Below is a small trained network, with its code and all its weights. Each question gives an input and a class and asks what happens when units are switched off, that is, made to give their printed mean instead of their output.

import numpy as np


def w(rows, s, z=0):
    codes = np.array(rows[::2]) - 128.0
    scale = np.full(codes.shape[1], s)
    scale[-1] = z or s
    return codes * scale


def norm(h):
    return h / np.sqrt((h * h).mean(-1, keepdims=True) + 1e-5)


def f(y):
    return y / 2 * (1 + np.tanh(0.7978845608 * (y + 0.044715 * y**3)))


def log_softmax(a):
    a = a - a.max(-1, keepdims=True)
    return a - np.log(np.exp(a).sum(-1, keepdims=True))


def net(x, mask):
    res = np.array(x, float).reshape(1, 3) / 4 @ E
    u = 0
    for l in range(2):
        y = f(norm(res) @ A[l][:, :-1].T + A[l][:, -1])
        res = res + np.where(mask[u : u + 5], y, B[l][:, -1]) @ B[l][:, :-1]
        u += 5
    return log_softmax(norm(res)[-1] @ U[:, :-1].T + U[:, -1])


A, B = {}, {}
E = w([
[127,69,109,147,181,72,135,34],'x0',
[37,81,177,127,111,128,167,138],'x1',
[102,100,125,148,102,68,2,160],'x2',
],0.0045)
A[0] = w([
[89,103,252,161,122,89,167,145,4],'0.n1',
[45,119,89,77,126,115,12,132,98],'0.n2',
[173,102,88,151,171,120,131,152,23],'0.n3',
[91,181,146,134,157,207,229,73,135],'0.n4',
[104,79,68,132,105,73,76,177,21],'0.n5',
],0.0042,0.0014)
B[0] = w([
[133,130,16,253,92,109,184,187,143],'0.n1',
[165,125,177,107,230,220,131,172,241],'0.n2',
[136,98,60,126,53,125,170,154,112],'0.n3',
[140,119,151,128,171,182,49,132,250],'0.n4',
[122,114,135,122,182,197,81,95,184],'0.n5',
],0.0049,0.0022)
A[1] = w([
[152,26,109,149,190,71,140,47,230],'1.n1',
[192,201,10,104,127,115,69,102,248],'1.n2',
[123,193,130,96,81,189,128,250,229],'1.n3',
[145,154,97,95,131,216,254,74,220],'1.n4',
[21,41,177,131,82,168,151,117,2],'1.n5',
],0.0048,0.00059)
B[1] = w([
[133,210,181,37,43,146,160,146,191],'1.n1',
[53,82,87,214,120,125,214,153,191],'1.n2',
[136,129,139,76,109,76,168,35,254],'1.n3',
[97,79,145,153,148,94,2,186,186],'1.n4',
[215,149,15,199,146,113,145,121,158],'1.n5',
],0.0065,0.0055)
U = w([
[135,169,195,37,60,107,162,63,254],'0',
[131,65,176,142,245,202,21,165,129],'1',
[132,108,26,254,129,126,203,157,18],'2',
],0.0093,0.00073)

Each question gives the input, the list of numbers given to net, and the class t.
The units are the neurons (one row each of A and B). Each row of codes is followed by its name. A weight is (code - 128) times the scale printed after its matrix; where a second scale follows, it is the last column's (A, B and U).
mask holds one flag per neuron, layer by layer. A switched-off neuron (its flag False) gives its mean, the last column of its row in B, instead of its output. The means were averaged over made-up inputs and are rounded, as every weight is.
A unit's drop is (log p(t) with every unit on - log p(t) with that unit switched off) / (log p(t) with every unit on - log p(t) with every unit switched off).
The circuit of an input: a set's keep is (log p(t) with only the set's units on - log p(t) with every unit switched off) / (log p(t) with every unit on - log p(t) with every unit switched off). Starting from all 10 units, units are removed one at a time, each time the one whose removal leaves the highest keep (on an exact tie, the one counted first), for as long as the keep stays at least 0.8.
units of the circuit, in order: the units of the circuit, biggest drop first
most important unit: the unit with the biggest drop
top k neurons: the k neurons with the biggest drops, biggest first
k most important neurons of layer l: the k neurons of layer l with the biggest drops, biggest first
drop when u is switched off: that unit's drop, to one decimal
input [-7,-8,0], class 2: most important neuron of layer 1 : [1.n2]
input [-3,-6,2], class 2: top 2 neurons : [1.n2; 1.n1]
input [0,7,-5], class 2: 2 most important neurons of layer 0 : [0.n2; 0.n1]
input [4,-7,-7], class 1: top 2 neurons : [1.n4; 1.n3]
input [-4,4,-5], class 1: 2 most important neurons of layer 1 : [1.n4; 1.n1]
input [-6,-3,5], class 0: top 3 neurons : [1.n3; 1.n4; 0.n4]
input [-3,6,-7], class 1: top 2 neurons : [1.n4; 0.n4]
input [8,-3,8], class 0: 3 most important neurons of layer 1 : [1.n1; 1.n4; 1.n5]
input [-4,-7,-8], class 1: 3 most important neurons of layer 1 : [1.n4; 1.n5; 1.n1]
input [2,-7,-8], class 1: 2 most important neurons of layer 1 : [1.n4; 1.n5]
input [3,-5,4], class 2: 2 most important neurons of layer 1 : [1.n2; 1.n3]
input [-4,4,-6], class 1: 2 most important neurons of layer 1 : [1.n4; 1.n1]
input [1,8,6], class 2: top 2 neurons : [1.n5; 0.n1]
input [4,-1,3], class 0: 2 most important neurons of layer 1 : [1.n1; 1.n4]
input [1,6,-8], class 1: units of the circuit, in order : [1.n4]
input [-3,6,-6], class 1: top 3 neurons : [1.n4; 0.n4; 1.n2]
input [-4,-5,0], class 2: top 3 neurons : [1.n2; 1.n1; 0.n2]
input [0,-4,-2], class 2: top 2 neurons : [1.n2; 0.n2]
input [7,5,7], class 0: 3 most important neurons of layer 1 : [1.n1; 1.n4; 1.n2]
input [-4,-7,-1], class 2: most important unit : 1.n2
input [8,0,7], class 0: top 3 neurons : [1.n1; 1.n4; 0.n4]
input [-3,8,5], class 2: 2 most important neurons of layer 1 : [1.n5; 1.n4]
input [-3,-5,-2], class 2: 2 most important neurons of layer 1 : [1.n2; 1.n1]
input [1,-4,-5], class 1: drop when 1.n4 is switched off : 0.6
input [6,-1,3], class 0: drop when 1.n1 is switched off : 1.2
input [2,2,-8], class 1: drop when 1.n4 is switched off : 0.1
